Below are the code and all the weights of a small trained network. Each question names an input and a class and asks about switching units off, where a switched-off unit gives its printed mean instead of its output.

import numpy as np


def w(rows, s, z=0):
    codes = np.array(rows[::2]) - 128.0
    scale = np.full(codes.shape[1], s)
    scale[-1] = z or s
    return codes * scale


def f(y):
    return y / 2 * (1 + np.tanh(0.7978845608 * (y + 0.044715 * y**3)))


def log_softmax(a):
    a = a - a.max(-1, keepdims=True)
    return a - np.log(np.exp(a).sum(-1, keepdims=True))


def net(x, mask):
    res = np.array(x, float).reshape(1, 5) / 4 @ E
    y = f(res @ A[0][:, :-1].T + A[0][:, -1])
    res = res + np.where(mask, y, B[0][:, -1]) @ B[0][:, :-1]
    return log_softmax(res[-1] @ U[:, :-1].T + U[:, -1])


A, B = {}, {}
E = w([
[147,147,185,125,148,24,85],'x0',
[79,1,81,198,130,81,44],'x1',
[53,124,195,170,200,147,188],'x2',
[193,145,199,217,103,174,42],'x3',
[185,74,171,53,224,149,42],'x4',
],0.0085)
A[0] = w([
[177,231,154,122,149,128,137,48],'n1',
[129,150,175,78,120,159,156,83],'n2',
[126,143,114,194,55,142,167,111],'n3',
[130,159,89,112,79,144,79,231],'n4',
[106,150,119,49,173,89,174,213],'n5',
[101,93,93,166,139,70,101,52],'n6',
[168,157,187,176,133,52,112,150],'n7',
[63,95,118,133,116,144,63,3],'n8',
[91,136,133,159,48,65,152,77],'n9',
[102,119,167,136,131,208,155,161],'n10',
[126,164,118,169,95,110,162,4],'n11',
[188,144,151,221,124,245,112,181],'n12',
[81,138,183,175,174,109,151,144],'n13',
[89,104,185,138,164,177,162,118],'n14',
[147,152,89,112,134,121,84,240],'n15',
[107,83,150,156,101,80,99,68],'n16',
[168,124,139,89,70,150,129,168],'n17',
[174,55,174,58,122,177,117,64],'n18',
[141,105,128,64,207,161,83,20],'n19',
[138,178,159,103,139,123,134,87],'n20',
],0.013,0.0031)
B[0] = w([
[133,199,95,150,133,212,97,210],'n1',
[116,198,140,128,104,152,68,180],'n2',
[101,127,219,104,83,109,152,209],'n3',
[152,110,94,45,59,83,129,185],'n4',
[91,142,89,82,187,136,132,247],'n5',
[90,205,127,152,175,193,25,188],'n6',
[63,37,52,2,186,135,189,202],'n7',
[114,237,97,191,143,197,67,169],'n8',
[101,190,215,86,97,118,164,205],'n9',
[121,122,54,77,92,147,73,182],'n10',
[127,185,222,158,103,149,140,173],'n11',
[38,154,76,62,185,79,219,241],'n12',
[222,85,62,76,45,69,29,200],'n13',
[213,129,135,36,25,47,82,190],'n14',
[147,103,128,81,108,103,127,175],'n15',
[138,166,140,147,154,223,140,175],'n16',
[117,129,100,107,104,114,27,173],'n17',
[123,160,230,149,138,66,146,200],'n18',
[128,154,240,187,123,100,208,218],'n19',
[119,150,119,180,114,220,108,173],'n20',
],0.0068,0.011)
U = w([
[125,150,251,159,119,108,155,103],'0',
[121,169,116,164,142,229,89,80],'1',
[171,122,101,111,78,63,78,101],'2',
[95,112,112,108,148,137,144,253],'3',
[69,138,79,124,192,101,186,96],'4',
[169,113,97,178,135,129,187,152],'5',
],0.013,0.0062)

Each question gives the input, the list of numbers given to net, and the class t.
The units are the neurons (one row each of A and B). Each row of codes is followed by its name. A weight is (code - 128) times the scale printed after its matrix; where a second scale follows, it is the last column's (A, B and U).
mask holds one flag per neuron, in row order. A switched-off neuron (its flag False) gives its mean, the last column of its row in B, instead of its output. The means were averaged over made-up inputs and are rounded, as every weight is.
A unit's drop is (log p(t) with every unit on - log p(t) with that unit switched off) / (log p(t) with every unit on - log p(t) with every unit switched off).
The circuit of an input: a set's keep is (log p(t) with only the set's units on - log p(t) with every unit switched off) / (log p(t) with every unit on - log p(t) with every unit switched off). Starting from the 12 units with the biggest drops (on a tie, the unit counted first), units are removed one at a time, each time the one whose removal leaves the highest keep (on an exact tie, the one counted first), for as long as the keep stays at least 0.8.
units of the circuit, in order: the units of the circuit, biggest drop first
top k neurons: the k neurons with the biggest drops, biggest first
drop when u is switched off: that unit's drop, to one decimal
input [-7,0,6,-3,8], class 0: units of the circuit, in order -> (n19)
input [7,1,4,0,0], class 3: top 2 neurons -> (n7, n4)
input [-6,1,7,-6,5], class 2: units of the circuit, in order -> (n14, n12)
input [-5,-3,-1,5,4], class 3: top 3 neurons -> (n12, n10, n5)
input [-4,3,7,2,5], class 2: top 2 neurons -> (n14, n13)
input [5,-7,7,7,-2], class 1: top 3 neurons -> (n1, n20, n2)
input [1,-4,0,6,3], class 4: top 2 neurons -> (n12, n7)
input [-4,-2,-5,2,5], class 0: top 2 neurons -> (n18, n19)
input [7,-7,-1,-7,0], class 1: units of the circuit, in order -> (n1, n20)
input [-8,-3,4,7,0], class 3: units of the circuit, in order -> (n12, n14, n10, n5)
input [6,-1,-7,-8,2], class 4: top 3 neurons -> (n5, n13, n14)
input [-8,-6,5,3,1], class 3: units of the circuit, in order -> (n12, n14, n10)
input [8,-6,-2,8,5], class 3: top 2 neurons -> (n7, n12)
input [5,-7,-6,1,4], class 1: top 2 neurons -> (n1, n20)
input [6,1,0,-1,7], class 0: units of the circuit, in order -> (n19)
input [7,-8,-2,-3,-7], class 1: top 3 neurons -> (n1, n20, n19)
input [8,6,4,8,4], class 3: top 2 neurons -> (n7, n13)
input [-4,8,-3,-3,5], class 1: top 2 neurons -> (n8, n6)
input [7,2,-6,-5,2], class 3: top 3 neurons -> (n13, n14, n12)
input [4,4,6,-3,-7], class 0: units of the circuit, in order -> (n9)
input [0,0,6,4,-2], class 2: top 2 neurons -> (n13, n14)
input [8,0,-4,-1,-3], class 3: top 2 neurons -> (n7, n12)
input [7,1,7,-4,2], class 2: drop when n13 is switched off -> 1.0
input [5,8,5,5,7], class 1: drop when n4 is switched off -> 0.0
input [-3,-7,0,8,0], class 4: drop when n16 is switched off -> 0.1
input [2,-2,2,8,0], class 4: drop when n12 is switched off -> 0.4
input [-3,6,3,2,3], class 1: units of the circuit, in order -> (n8)
